Below is a small trained network, with its code and all its weights. Each question gives an input and a target symbol and asks what happens when units are switched off, that is, made to give their printed mean instead of their output.

import numpy as np


def w(rows, s, z=0):
    codes = np.array(rows[::2]) - 128.0
    scale = np.full(codes.shape[1], s)
    scale[-1] = z or s
    return codes * scale


def f(y):
    return np.maximum(y, 0)


def softmax(a):
    e = np.exp(a - a.max(-1, keepdims=True))
    return e / e.sum(-1, keepdims=True)


def log_softmax(a):
    a = a - a.max(-1, keepdims=True)
    return a - np.log(np.exp(a).sum(-1, keepdims=True))


def net(x, mask):
    ids = ['Σαεζητψ'.index(c) for c in x.split()]
    T = len(ids)
    res = E[ids] + P[:T]
    u = 0
    for l in range(2):
        q, k, v = (res @ M[l].T for M in (Q, K, V))
        z = softmax(np.where(np.tri(T) > 0, q @ k.T / 4**0.5, -1e9)) @ v
        res = res + np.where(mask[u], z, O[l][:, -1]) @ O[l][:, :-1]
        u += 1
        y = f(res @ A[l][:, :-1].T + A[l][:, -1])
        res = res + np.where(mask[u : u + 4], y, B[l][:, -1]) @ B[l][:, :-1]
        u += 4
    return log_softmax(res[-1] @ U[:, :-1].T + U[:, -1])


Q, K, V, O, A, B = {}, {}, {}, {}, {}, {}
E = w([
[124,141,143,196,117,143],'Σ',
[123,115,169,190,118,129],'α',
[141,137,136,232,165,125],'ε',
[178,124,251,169,171,113],'ζ',
[201,162,131,141,161,136],'η',
[137,127,155,102,77,79],'τ',
[69,100,120,151,140,105],'ψ',
],0.014)
P = w([
[83,140,119,158,35,149],'0',
[191,4,139,221,69,87],'1',
[188,38,144,153,93,119],'2',
[215,29,132,136,123,132],'3',
[197,45,139,146,136,95],'4',
[188,55,140,142,146,76],'5',
[161,80,156,141,151,62],'6',
[146,101,153,144,157,52],'7',
[125,116,166,137,162,47],'8',
[106,127,179,137,164,36],'9',
[98,138,179,133,176,31],'10',
[86,152,186,127,180,26],'11',
[80,153,188,128,184,15],'12',
[56,170,192,135,187,13],'13',
],0.011)
Q[0] = w([
[238,87,87,53,174,193],'0.h0',
[95,195,171,240,197,115],'0.h0',
[132,106,39,134,177,239],'0.h0',
[6,193,79,18,102,217],'0.h0',
],0.016)
K[0] = w([
[198,9,90,154,47,110],'0.h0',
[118,231,169,52,166,17],'0.h0',
[208,74,183,175,90,140],'0.h0',
[130,151,181,234,15,242],'0.h0',
],0.013)
V[0] = w([
[180,151,200,149,255,210],'0.h0',
[18,41,102,171,197,90],'0.h0',
[161,205,24,166,128,167],'0.h0',
[87,86,77,31,117,102],'0.h0',
],0.01)
O[0] = w([
[146,118,188,190,162,206,169],'0.h0',
[215,12,67,105,130,196,203],'0.h0',
[51,163,97,69,255,150,2],'0.h0',
[196,155,92,43,94,183,42],'0.h0',
],0.011,0.0085)
A[0] = w([
[187,147,231,131,120,134,2],'0.n0',
[180,41,109,62,29,166,218],'0.n1',
[40,213,17,121,143,142,128],'0.n2',
[91,193,204,1,138,66,61],'0.n3',
],0.0085,0.0038)
B[0] = w([
[69,162,20,134,113,149,210],'0.n0',
[88,179,103,172,190,139,250],'0.n1',
[123,67,121,36,153,255,134],'0.n2',
[115,36,235,129,135,108,132],'0.n3',
],0.0087,0.016)
Q[1] = w([
[140,234,114,123,121,230],'1.h0',
[183,70,116,4,43,137],'1.h0',
[166,42,192,91,175,144],'1.h0',
[206,148,208,59,60,254],'1.h0',
],0.0074)
K[1] = w([
[179,122,168,112,145,124],'1.h0',
[220,134,141,125,167,124],'1.h0',
[146,182,129,183,131,107],'1.h0',
[247,136,164,177,184,88],'1.h0',
],0.011)
V[1] = w([
[114,150,213,153,156,86],'1.h0',
[70,192,90,200,133,177],'1.h0',
[124,199,138,84,2,199],'1.h0',
[222,33,156,118,58,108],'1.h0',
],0.01)
O[1] = w([
[201,96,82,156,134,32,161],'1.h0',
[191,208,156,65,42,162,251],'1.h0',
[2,166,186,96,122,44,120],'1.h0',
[38,89,63,173,77,107,18],'1.h0',
],0.0097,0.014)
A[1] = w([
[89,155,145,95,125,191,5],'1.n0',
[38,170,100,70,103,254,114],'1.n1',
[107,142,193,64,124,223,83],'1.n2',
[223,218,134,68,69,184,148],'1.n3',
],0.0078,0.014)
B[1] = w([
[49,176,145,186,255,120,131],'1.n0',
[140,101,179,74,48,155,143],'1.n1',
[210,100,104,68,70,97,149],'1.n2',
[68,121,89,99,161,93,251],'1.n3',
],0.012,0.029)
U = w([
[181,74,153,127,204,73,40],'Σ',
[81,82,106,134,163,101,89],'α',
[41,236,161,142,240,173,253],'ε',
[127,159,76,203,64,169,182],'ζ',
[90,148,2,135,189,201,181],'η',
[117,82,113,102,126,128,128],'τ',
[102,217,44,133,106,42,18],'ψ',
],0.0055,0.0068)

Each question gives the input, a string of symbols that net reads in full, and the target symbol t.
The units are the heads (4 rows each of Q, K, V and O) and the neurons (one row each of A and B). Each row of codes is followed by its name. A weight is (code - 128) times the scale printed after its matrix; where a second scale follows, it is the last column's (O, A, B and U).
mask holds one flag per unit, layer by layer, with each layer's heads first. A switched-off unit (its flag False) gives its mean, the last column of its rows in O or B, instead of its output. The means were averaged over made-up inputs and are rounded, as every weight is.
A unit's drop is (log p(t) with every unit on - log p(t) with that unit switched off) / (log p(t) with every unit on - log p(t) with every unit switched off).
The circuit of an input: a set's keep is (log p(t) with only the set's units on - log p(t) with every unit switched off) / (log p(t) with every unit on - log p(t) with every unit switched off). Starting from all 10 units, units are removed one at a time, each time the one whose removal leaves the highest keep (on an exact tie, the one counted first), for as long as the keep stays at least 0.8.
units of the circuit, in order: the units of the circuit, biggest drop first
unit that matters most: the unit with the biggest drop
top k neurons: the k neurons with the biggest drops, biggest first
top k neurons in layer l: the k neurons of layer l with the biggest drops, biggest first
input ψ Σ η ζ ζ Σ Σ α η ζ ζ ε Σ, target τ: top 4 neurons	0.n1, 1.n2, 1.n1, 1.n3
input Σ ζ ψ Σ ζ, target ε: top 4 neurons	0.n1, 0.n2, 0.n0, 1.n2
input α Σ η Σ ε τ ε α Σ Σ ψ Σ Σ, target ζ: unit that matters most	0.n1
input ζ τ ε Σ ζ ψ τ Σ, target ψ: units of the circuit, in order	0.h0, 0.n1, 0.n0, 1.h0
input τ τ ψ ε α τ τ ζ, target α: top 2 neurons	0.n3, 0.n0
input η Σ Σ ψ ε, target Σ: top 4 neurons	0.n0, 0.n3, 0.n1, 0.n2
input ψ η ψ ζ ψ Σ Σ ζ α τ ζ, target τ: top 2 neurons in layer 0	0.n1, 0.n2
input η Σ ζ Σ η Σ ζ η τ Σ Σ Σ α, target Σ: top 3 neurons	0.n0, 0.n3, 0.n2
input ζ Σ Σ ψ ψ ζ, target ψ: units of the circuit, in order	0.n0, 1.h0, 0.n1, 0.h0
input ε ζ ψ α α ζ, target η: top 2 neurons	0.n0, 1.n3
input ψ ψ Σ Σ Σ α η ε Σ α Σ ψ τ, target η: top 2 neurons in layer 1	1.n3, 1.n0
input ε Σ α ζ τ η α ψ, target η: units of the circuit, in order	0.h0, 1.h0, 1.n3
input η ζ τ Σ Σ ζ ζ τ, target Σ: units of the circuit, in order	0.h0, 0.n3, 1.h0, 0.n2
input ζ α ψ ζ α, target ψ: top 3 neurons	0.n0, 0.n1, 1.n3
input Σ ζ Σ Σ Σ ζ η ψ ζ ζ ζ η Σ ψ, target η: units of the circuit, in order	0.h0
input ψ ψ Σ ψ ζ Σ ψ, target τ: units of the circuit, in order	1.h0, 1.n1, 0.h0
input η Σ ψ Σ ε τ ψ η, target Σ: units of the circuit, in order	0.h0, 1.h0, 0.n2
input ψ ε α ζ, target τ: top 3 neurons	1.n2, 0.n1, 1.n1
input Σ ε Σ ε, target ε: top 2 neurons	0.n0, 0.n2
input η Σ Σ Σ ζ Σ ε, target Σ: top 2 neurons in layer 0	0.n3, 0.n0
input Σ η ζ Σ α ε ζ Σ ζ, target ζ: units of the circuit, in order	0.n0, 0.h0
input τ ψ Σ Σ ζ ε, target α: units of the circuit, in order	0.n3, 1.h0, 0.h0
input ψ ζ ζ Σ Σ ζ α, target τ: top 2 neurons	0.n1, 1.n2
input Σ Σ Σ Σ τ α η τ Σ Σ Σ ψ ζ, target η: top neuron	0.n0
input η Σ ζ ζ Σ ζ Σ Σ ζ ψ ψ, target Σ: units of the circuit, in order	0.n1, 1.h0, 0.h0
